Here is a tiny trained network, its code and every weight. The questions are about switching its units off for an input and a class, where a switched-off unit gives its printed mean instead of its output.

import numpy as np


def w(rows, s, z=0):
    codes = np.array(rows[::2]) - 128.0
    scale = np.full(codes.shape[1], s)
    scale[-1] = z or s
    return codes * scale


def norm(h):
    return h / np.sqrt((h * h).mean(-1, keepdims=True) + 1e-5)


def f(y):
    return y / 2 * (1 + np.tanh(0.7978845608 * (y + 0.044715 * y**3)))


def log_softmax(a):
    a = a - a.max(-1, keepdims=True)
    return a - np.log(np.exp(a).sum(-1, keepdims=True))


def net(x, mask):
    res = np.array(x, float).reshape(1, 6) / 4 @ E
    u = 0
    for l in range(2):
        y = f(norm(res) @ A[l][:, :-1].T + A[l][:, -1])
        res = res + np.where(mask[u : u + 10], y, B[l][:, -1]) @ B[l][:, :-1]
        u += 10
    return log_softmax(norm(res)[-1] @ U[:, :-1].T + U[:, -1])


A, B = {}, {}
E = w([
[99,72,84,122,165,161,177,107],'x0',
[129,128,129,126,126,127,129,129],'x1',
[171,153,102,186,100,186,152,44],'x2',
[113,144,128,84,83,128,158,128],'x3',
[191,85,88,101,84,1,155,120],'x4',
[133,91,182,168,96,125,199,171],'x5',
],0.0082)
A[0] = w([
[110,142,126,85,37,141,155,97,77],'L0N1',
[190,33,73,118,122,74,124,93,15],'L0N2',
[172,50,244,189,97,148,209,169,20],'L0N3',
[177,134,26,143,157,183,231,98,115],'L0N4',
[43,150,109,165,172,225,68,104,251],'L0N5',
[170,207,167,206,12,129,57,144,25],'L0N6',
[103,178,61,87,41,160,154,144,31],'L0N7',
[191,98,90,224,235,101,66,180,64],'L0N8',
[128,128,146,132,119,156,160,187,83],'L0N9',
[255,110,85,242,170,166,94,168,173],'L0N10',
],0.0072,0.0021)
B[0] = w([
[126,144,134,118,81,146,169,216,142],'L0N1',
[34,105,184,133,90,126,109,83,193],'L0N2',
[221,102,154,1,124,164,132,100,199],'L0N3',
[186,107,94,190,154,84,140,193,200],'L0N4',
[145,75,155,104,81,79,145,109,255],'L0N5',
[138,64,97,245,151,87,81,192,187],'L0N6',
[128,150,113,83,67,152,168,159,136],'L0N7',
[80,187,115,35,50,175,173,163,170],'L0N8',
[175,115,135,144,142,109,137,111,136],'L0N9',
[127,162,124,104,34,107,185,181,197],'L0N10',
],0.0087,0.0064)
A[1] = w([
[69,113,174,16,210,95,136,192,124],'L1N1',
[137,172,138,130,92,112,143,242,130],'L1N2',
[57,131,128,186,153,89,114,249,175],'L1N3',
[89,179,194,104,252,40,180,188,105],'L1N4',
[112,244,7,105,158,165,83,53,155],'L1N5',
[119,214,89,200,52,213,198,165,89],'L1N6',
[84,111,185,56,1,76,195,109,134],'L1N7',
[154,84,57,83,110,80,30,97,254],'L1N8',
[75,83,100,152,168,200,206,131,190],'L1N9',
[64,166,255,179,177,240,139,93,128],'L1N10',
],0.0074,0.0044)
B[1] = w([
[179,171,75,185,65,127,223,157,197],'L1N1',
[48,112,70,52,248,199,89,100,172],'L1N2',
[127,65,33,162,96,123,109,128,162],'L1N3',
[207,178,71,233,75,115,223,97,147],'L1N4',
[166,131,205,94,111,212,255,134,142],'L1N5',
[55,208,81,81,91,97,185,184,160],'L1N6',
[38,201,116,172,166,201,22,76,254],'L1N7',
[178,80,243,159,158,203,158,133,217],'L1N8',
[39,58,84,150,128,84,43,179,158],'L1N9',
[106,153,203,128,86,4,96,17,143],'L1N10',
],0.0075,0.0094)
U = w([
[194,119,231,77,120,206,178,121,193],'0',
[151,183,78,195,47,105,201,178,120],'1',
[36,100,222,181,68,47,41,39,44],'2',
[48,179,67,47,122,202,80,177,116],'3',
[140,35,106,180,159,118,74,190,206],'4',
[128,110,131,152,102,200,90,140,223],'5',
[177,161,85,109,224,160,89,80,21],'6',
[160,143,86,52,246,55,72,80,2],'7',
],0.011,0.007)

Each question gives the input, the list of numbers given to net, and the class t.
The units are the neurons (one row each of A and B). Each row of codes is followed by its name. A weight is (code - 128) times the scale printed after its matrix; where a second scale follows, it is the last column's (A, B and U).
mask holds one flag per neuron, layer by layer. A switched-off neuron (its flag False) gives its mean, the last column of its row in B, instead of its output. The means were averaged over made-up inputs and are rounded, as every weight is.
A unit's drop is (log p(t) with every unit on - log p(t) with that unit switched off) / (log p(t) with every unit on - log p(t) with every unit switched off).
The circuit of an input: a set's keep is (log p(t) with only the set's units on - log p(t) with every unit switched off) / (log p(t) with every unit on - log p(t) with every unit switched off). Starting from the 12 units with the biggest drops (on a tie, the unit counted first), units are removed one at a time, each time the one whose removal leaves the highest keep (on an exact tie, the one counted first), for as long as the keep stays at least 0.8.
units of the circuit, in order: the units of the circuit, biggest drop first
top k neurons: the k neurons with the biggest drops, biggest first
k most important neurons of layer l: the k neurons of layer l with the biggest drops, biggest first
input [1,5,-8,0,8,2], class 1: units of the circuit, in order : (L1N1 L1N4)
input [-2,-5,-5,-7,-5,4], class 3: top 2 neurons : (L0N8 L1N8)
input [7,1,3,6,4,2], class 4: units of the circuit, in order : (L0N4 L1N1)
input [-6,2,1,3,-4,1], class 4: units of the circuit, in order : (L0N6)
input [3,-8,8,7,-5,-3], class 1: 3 most important neurons of layer 1 : (L1N2 L1N7 L1N6)
input [8,2,0,0,-5,-7], class 4: top 4 neurons : (L1N9 L0N5 L0N3 L0N4)
input [-2,7,-2,-8,-6,4], class 3: units of the circuit, in order : (L0N8 L1N8)
input [3,4,0,-1,8,-7], class 2: top 2 neurons : (L0N2 L0N3)
input [-1,4,3,-8,2,-8], class 0: 4 most important neurons of layer 1 : (L1N5 L1N8 L1N9 L1N3)
input [-8,1,-2,-8,2,-3], class 3: top 3 neurons : (L0N8 L1N2 L0N10)
input [-6,1,-1,-6,0,-8], class 0: 3 most important neurons of layer 1 : (L1N5 L1N8 L1N7)
input [-6,3,-3,-3,-2,7], class 0: 2 most important neurons of layer 0 : (L0N3 L0N4)
input [-8,8,2,8,6,2], class 3: 4 most important neurons of layer 0 : (L0N1 L0N5 L0N4 L0N7)
input [7,0,-1,4,7,1], class 2: units of the circuit, in order : (L0N2)
input [5,-2,3,4,4,-4], class 4: units of the circuit, in order : (L0N4 L1N1)
input [-3,-7,-5,-2,8,-2], class 2: top 3 neurons : (L0N2 L0N4 L0N6)
input [-8,3,4,-5,2,1], class 4: 2 most important neurons of layer 1 : (L1N2 L1N1)
input [3,-6,0,7,-4,5], class 3: 2 most important neurons of layer 1 : (L1N8 L1N7)
input [7,-1,3,3,-6,1], class 4: units of the circuit, in order : (L0N4 L1N9)
input [-2,8,2,-3,4,3], class 5: top 3 neurons : (L1N7 L0N5 L0N3)
input [2,5,-2,-5,-4,3], class 3: top neuron : (L1N7)
input [5,3,2,1,2,-4], class 4: 2 most important neurons of layer 0 : (L0N4 L0N3)
